Below are the code and all the weights of a small trained network. Each question names an input and a target symbol and asks about switching units off, where a switched-off unit gives its printed mean instead of its output.

import numpy as np


def w(rows, s, z=0):
    codes = np.array(rows[::2]) - 128.0
    scale = np.full(codes.shape[1], s)
    scale[-1] = z or s
    return codes * scale


def f(y):
    return np.maximum(y, 0)


def softmax(a):
    e = np.exp(a - a.max(-1, keepdims=True))
    return e / e.sum(-1, keepdims=True)


def log_softmax(a):
    a = a - a.max(-1, keepdims=True)
    return a - np.log(np.exp(a).sum(-1, keepdims=True))


def net(x, mask):
    ids = ['αβδεζηθλμξστψω'.index(c) for c in x.split()]
    T = len(ids)
    res = E[ids] + P[:T]
    u = 0
    for l in range(3):
        r = res
        for j in range(2):
            rows = slice(3 * j, 3 * j + 3)
            q, k, v = (r @ M[l][rows].T for M in (Q, K, V))
            z = softmax(np.where(np.tri(T) > 0, q @ k.T / 3**0.5, -1e9)) @ v
            o = O[l][rows]
            res = res + np.where(mask[u + j], z, o[:, -1]) @ o[:, :-1]
        u += 2
        y = f(res @ A[l][:, :-1].T + A[l][:, -1])
        res = res + np.where(mask[u : u + 4], y, B[l][:, -1]) @ B[l][:, :-1]
        u += 4
    return log_softmax(res[-1] @ U[:, :-1].T + U[:, -1])


Q, K, V, O, A, B = {}, {}, {}, {}, {}, {}
E = w([
[83,197,87,60,198,160,120,111],'α',
[174,214,167,117,187,64,121,146],'β',
[30,223,94,192,118,141,73,215],'δ',
[104,230,67,116,103,39,179,107],'ε',
[186,132,182,157,228,156,135,200],'ζ',
[45,96,9,175,90,105,134,71],'η',
[91,73,155,184,133,193,180,203],'θ',
[151,78,190,98,167,47,207,23],'λ',
[125,24,231,101,53,159,36,124],'μ',
[182,62,76,67,159,241,160,74],'ξ',
[171,65,68,153,166,66,221,153],'σ',
[23,40,147,68,230,100,139,96],'τ',
[159,154,68,191,230,187,191,140],'ψ',
[189,140,57,128,180,103,58,136],'ω',
],0.011)
P = w([
[218,252,27,156,137,161,129,123],'0',
[185,210,132,190,145,102,72,82],'1',
[137,182,141,195,196,88,75,97],'2',
[120,174,132,188,198,83,94,114],'3',
[103,142,144,189,195,96,128,138],'4',
[87,121,144,198,201,88,140,150],'5',
[76,109,127,195,196,86,140,168],'6',
[54,117,143,196,199,91,163,161],'7',
[55,97,129,204,178,80,165,185],'8',
[54,88,120,198,178,88,173,196],'9',
[49,111,101,187,170,95,174,205],'10',
[50,122,85,183,179,94,167,205],'11',
],0.0026)
Q[0] = w([
[181,98,173,68,129,138,117,2],'0.h1',
[165,83,178,86,118,113,128,25],'0.h1',
[175,56,194,108,124,202,137,88],'0.h1',
[101,134,100,186,222,65,147,175],'0.h2',
[91,137,64,182,219,94,139,210],'0.h2',
[117,124,82,178,208,69,138,177],'0.h2',
],0.0074)
K[0] = w([
[185,90,123,72,168,64,146,18],'0.h1',
[155,93,127,82,142,51,179,31],'0.h1',
[142,1,199,67,141,150,181,55],'0.h1',
[71,46,202,89,151,73,135,96],'0.h2',
[73,71,190,76,142,70,140,61],'0.h2',
[81,63,177,100,147,105,155,95],'0.h2',
],0.0087)
V[0] = w([
[217,41,117,35,182,138,185,69],'0.h1',
[126,165,82,155,105,181,33,184],'0.h1',
[144,136,88,116,92,55,132,108],'0.h1',
[1,56,221,113,176,91,143,128],'0.h2',
[74,124,77,86,166,209,71,143],'0.h2',
[130,101,202,81,145,142,86,86],'0.h2',
],0.0054)
O[0] = w([
[188,66,164,67,73,116,107,17,2],'0.h1',
[163,170,44,152,197,223,119,227,241],'0.h1',
[159,120,75,122,147,31,120,100,124],'0.h1',
[56,35,175,1,193,106,193,128,208],'0.h2',
[80,121,45,47,174,228,18,112,175],'0.h2',
[118,125,194,100,250,163,150,111,141],'0.h2',
],0.0041,0.003)
A[0] = w([
[38,214,107,153,184,92,14,197,122],'0.n1',
[196,142,91,254,150,38,53,187,120],'0.n2',
[104,194,177,251,192,195,155,208,166],'0.n3',
[147,104,66,155,153,152,193,89,255],'0.n4',
],0.0058,0.0024)
B[0] = w([
[124,159,68,36,100,156,150,95,253],'0.n1',
[219,157,83,97,57,155,205,180,213],'0.n2',
[108,80,117,20,118,140,170,253,235],'0.n3',
[125,93,79,149,187,95,156,142,187],'0.n4',
],0.0061,0.0079)
Q[1] = w([
[162,2,161,144,175,145,148,169],'1.h1',
[100,53,165,138,132,140,91,114],'1.h1',
[142,169,96,103,138,134,133,100],'1.h1',
[146,96,203,222,162,83,69,82],'1.h2',
[148,169,101,117,188,147,160,217],'1.h2',
[118,112,111,148,73,115,117,82],'1.h2',
],0.0091)
K[1] = w([
[145,2,216,196,218,137,89,183],'1.h1',
[82,104,220,172,105,117,24,91],'1.h1',
[72,164,71,42,142,143,165,147],'1.h1',
[239,206,104,74,173,87,118,125],'1.h2',
[55,106,146,124,57,159,175,206],'1.h2',
[154,151,91,162,144,97,115,68],'1.h2',
],0.0063)
V[1] = w([
[59,135,61,59,60,205,148,185],'1.h1',
[41,77,140,107,68,144,149,169],'1.h1',
[128,117,102,142,231,141,154,138],'1.h1',
[118,93,182,170,128,151,146,157],'1.h2',
[131,78,106,193,143,142,132,94],'1.h2',
[22,205,83,98,1,147,102,123],'1.h2',
],0.0047)
O[1] = w([
[158,27,127,169,124,112,164,71,254],'1.h1',
[126,32,142,129,94,199,117,77,152],'1.h1',
[212,135,3,87,104,94,139,117,159],'1.h1',
[134,150,131,127,138,171,245,162,100],'1.h2',
[155,140,78,212,169,101,145,179,76],'1.h2',
[82,150,85,107,51,96,97,15,186],'1.h2',
],0.0044,0.012)
A[1] = w([
[80,62,254,149,121,146,85,217,252],'1.n1',
[236,149,202,61,95,117,48,189,202],'1.n2',
[150,126,74,133,197,217,119,79,233],'1.n3',
[234,72,163,190,93,88,120,12,69],'1.n4',
],0.0048,0.0029)
B[1] = w([
[60,120,156,238,101,213,64,101,162],'1.n1',
[235,39,209,15,80,33,20,166,175],'1.n2',
[165,133,76,129,201,110,63,204,254],'1.n3',
[229,54,180,178,169,255,208,34,155],'1.n4',
],0.006,0.0056)
Q[2] = w([
[121,173,72,77,198,128,171,192],'2.h1',
[133,58,107,95,253,81,225,175],'2.h1',
[150,13,132,111,228,52,212,195],'2.h1',
[149,228,190,234,176,115,71,162],'2.h2',
[121,185,203,237,219,140,111,125],'2.h2',
[106,172,169,110,79,40,100,123],'2.h2',
],0.0055)
K[2] = w([
[44,121,113,125,186,107,181,160],'2.h1',
[72,80,102,31,101,154,240,204],'2.h1',
[77,63,105,41,58,178,255,170],'2.h1',
[202,186,52,108,123,130,100,171],'2.h2',
[159,170,76,74,112,96,111,186],'2.h2',
[200,114,105,158,184,85,86,112],'2.h2',
],0.0066)
V[2] = w([
[74,78,206,185,113,154,66,117],'2.h1',
[71,151,54,46,147,168,165,125],'2.h1',
[165,76,147,176,166,77,135,84],'2.h1',
[145,118,245,192,134,90,97,73],'2.h2',
[104,128,124,195,55,173,28,213],'2.h2',
[202,26,158,88,2,110,65,31],'2.h2',
],0.0059)
O[2] = w([
[119,119,94,76,34,141,113,128,29],'2.h1',
[130,163,170,198,162,101,111,137,249],'2.h1',
[118,50,73,120,103,118,145,125,61],'2.h1',
[162,167,159,219,152,125,83,92,88],'2.h2',
[78,86,171,177,127,117,92,254,102],'2.h2',
[208,74,184,150,69,93,57,67,183],'2.h2',
],0.0067,0.013)
A[2] = w([
[91,107,151,96,31,155,93,106,6],'2.n1',
[122,137,113,95,93,2,146,116,251],'2.n2',
[167,117,67,123,96,200,82,140,192],'2.n3',
[166,197,182,161,159,80,120,64,143],'2.n4',
],0.0074,0.0025)
B[2] = w([
[151,194,246,248,246,15,149,184,152],'2.n1',
[36,152,94,119,28,29,105,131,202],'2.n2',
[153,186,37,205,145,254,58,137,196],'2.n3',
[85,162,153,102,35,214,128,143,254],'2.n4',
],0.0058,0.008)
U = w([
[46,2,127,39,145,118,41,67,146],'α',
[146,51,169,84,58,128,179,93,172],'β',
[64,104,98,134,30,215,141,162,160],'δ',
[40,92,48,218,82,82,104,93,167],'ε',
[143,134,196,25,95,50,128,165,150],'ζ',
[148,46,105,185,107,49,207,122,201],'η',
[160,162,137,207,184,125,208,176,3],'θ',
[141,228,144,170,74,204,167,110,109],'λ',
[107,100,160,193,100,114,63,153,104],'μ',
[204,39,194,24,139,165,141,166,58],'ξ',
[78,195,115,184,66,46,164,141,112],'σ',
[66,231,124,111,194,123,67,101,204],'τ',
[179,135,82,115,125,89,80,152,195],'ψ',
[187,36,75,161,141,214,135,81,27],'ω',
],0.0056,0.0034)

Each question gives the input, a string of symbols that net reads in full, and the target symbol t.
The units are the heads (3 rows each of Q, K, V and O) and the neurons (one row each of A and B). Each row of codes is followed by its name. A weight is (code - 128) times the scale printed after its matrix; where a second scale follows, it is the last column's (O, A, B and U).
mask holds one flag per unit, layer by layer, with each layer's heads first. A switched-off unit (its flag False) gives its mean, the last column of its rows in O or B, instead of its output. The means were averaged over made-up inputs and are rounded, as every weight is.
A unit's drop is (log p(t) with every unit on - log p(t) with that unit switched off) / (log p(t) with every unit on - log p(t) with every unit switched off).
The circuit of an input: a set's keep is (log p(t) with only the set's units on - log p(t) with every unit switched off) / (log p(t) with every unit on - log p(t) with every unit switched off). Starting from the 12 units with the biggest drops (on a tie, the unit counted first), units are removed one at a time, each time the one whose removal leaves the highest keep (on an exact tie, the one counted first), for as long as the keep stays at least 0.8.
units of the circuit, in order: the units of the circuit, biggest drop first
most important unit: the unit with the biggest drop
top k neurons: the k neurons with the biggest drops, biggest first
top k neurons in layer l: the k neurons of layer l with the biggest drops, biggest first
heads that matter: for each layer, one digit per head in row order, 1 if its drop is at least 0.15 and else 0, layers parted by /
input β σ ω η ω ω ζ, target ξ: units of the circuit, in order -> [1.n2, 1.h2, 0.n3]
input μ α δ θ μ η, target μ: top 2 neurons -> [0.n1, 1.n1]
input ω θ δ ω ζ ω α θ β ω, target θ: heads that matter -> 10 / 01 / 11
input η τ ε ω σ δ ω, target τ: heads that matter -> 01 / 01 / 11
input θ ζ ω α δ, target θ: top 4 neurons -> [0.n1, 0.n2, 0.n3, 2.n4]
input ψ ξ α τ δ ε ζ ω σ η, target τ: heads that matter -> 11 / 00 / 11
input δ δ τ δ λ α ε, target λ: units of the circuit, in order -> [2.h2, 2.n4, 0.h1, 1.n4]
input ω α α λ ψ δ ω ω, target λ: heads that matter -> 10 / 00 / 11
input σ ω δ β η σ β, target β: top 2 neurons in layer 0 -> [0.n3, 0.n1]
input ω δ λ, target λ: top 2 neurons in layer 1 -> [1.n4, 1.n1]
input ε η α α ξ δ α, target α: top 4 neurons -> [0.n1, 0.n3, 0.n2, 0.n4]
input ω ξ ξ, target ω: top 4 neurons -> [1.n4, 2.n3, 0.n3, 2.n2]
input ψ σ ω μ ω δ ζ ζ, target μ: top 3 neurons -> [0.n3, 0.n1, 1.n1]
input σ σ η δ ζ σ, target σ: heads that matter -> 11 / 11 / 10
input α μ β, target ζ: top 2 neurons -> [1.n2, 2.n3]
input ω ω δ ω ζ ω ω, target ω: top 2 neurons in layer 0 -> [0.n1, 0.n3]
input ω ξ ζ ω α δ λ δ α, target λ: top 2 neurons -> [2.n4, 1.n4]
input ω ω ψ τ ζ ε ω ω δ, target τ: heads that matter -> 11 / 01 / 11
input μ α σ σ ε β δ ζ θ ω ω, target θ: top 3 neurons -> [0.n1, 0.n2, 0.n3]
input ξ τ δ ψ, target τ: heads that matter -> 11 / 01 / 11
input α σ β ω ω ω θ ω δ τ ζ, target τ: top 3 neurons -> [0.n3, 0.n2, 0.n1]
input α α β α ψ, target θ: most important unit -> 1.h2
input λ μ α δ β, target μ: top neuron -> [1.n1]
input τ ζ τ σ ω α λ, target β: top 2 neurons -> [1.n4, 1.n3]
input ω ε ω α β, target ζ: top neuron -> [1.n2]
input ω λ β ω δ σ, target λ: heads that matter -> 10 / 00 / 11
input ω σ ω ω ε β ω ω μ, target μ: top 3 neurons -> [2.n1, 1.n1, 1.n2]
input δ τ β σ ζ τ β, target τ: top 2 neurons -> [0.n3, 0.n2]
input ζ ζ ω ψ α α δ, target δ: heads that matter -> 11 / 01 / 01
input σ η δ α τ ω ξ τ σ τ, target τ: top 2 neurons -> [0.n3, 0.n1]
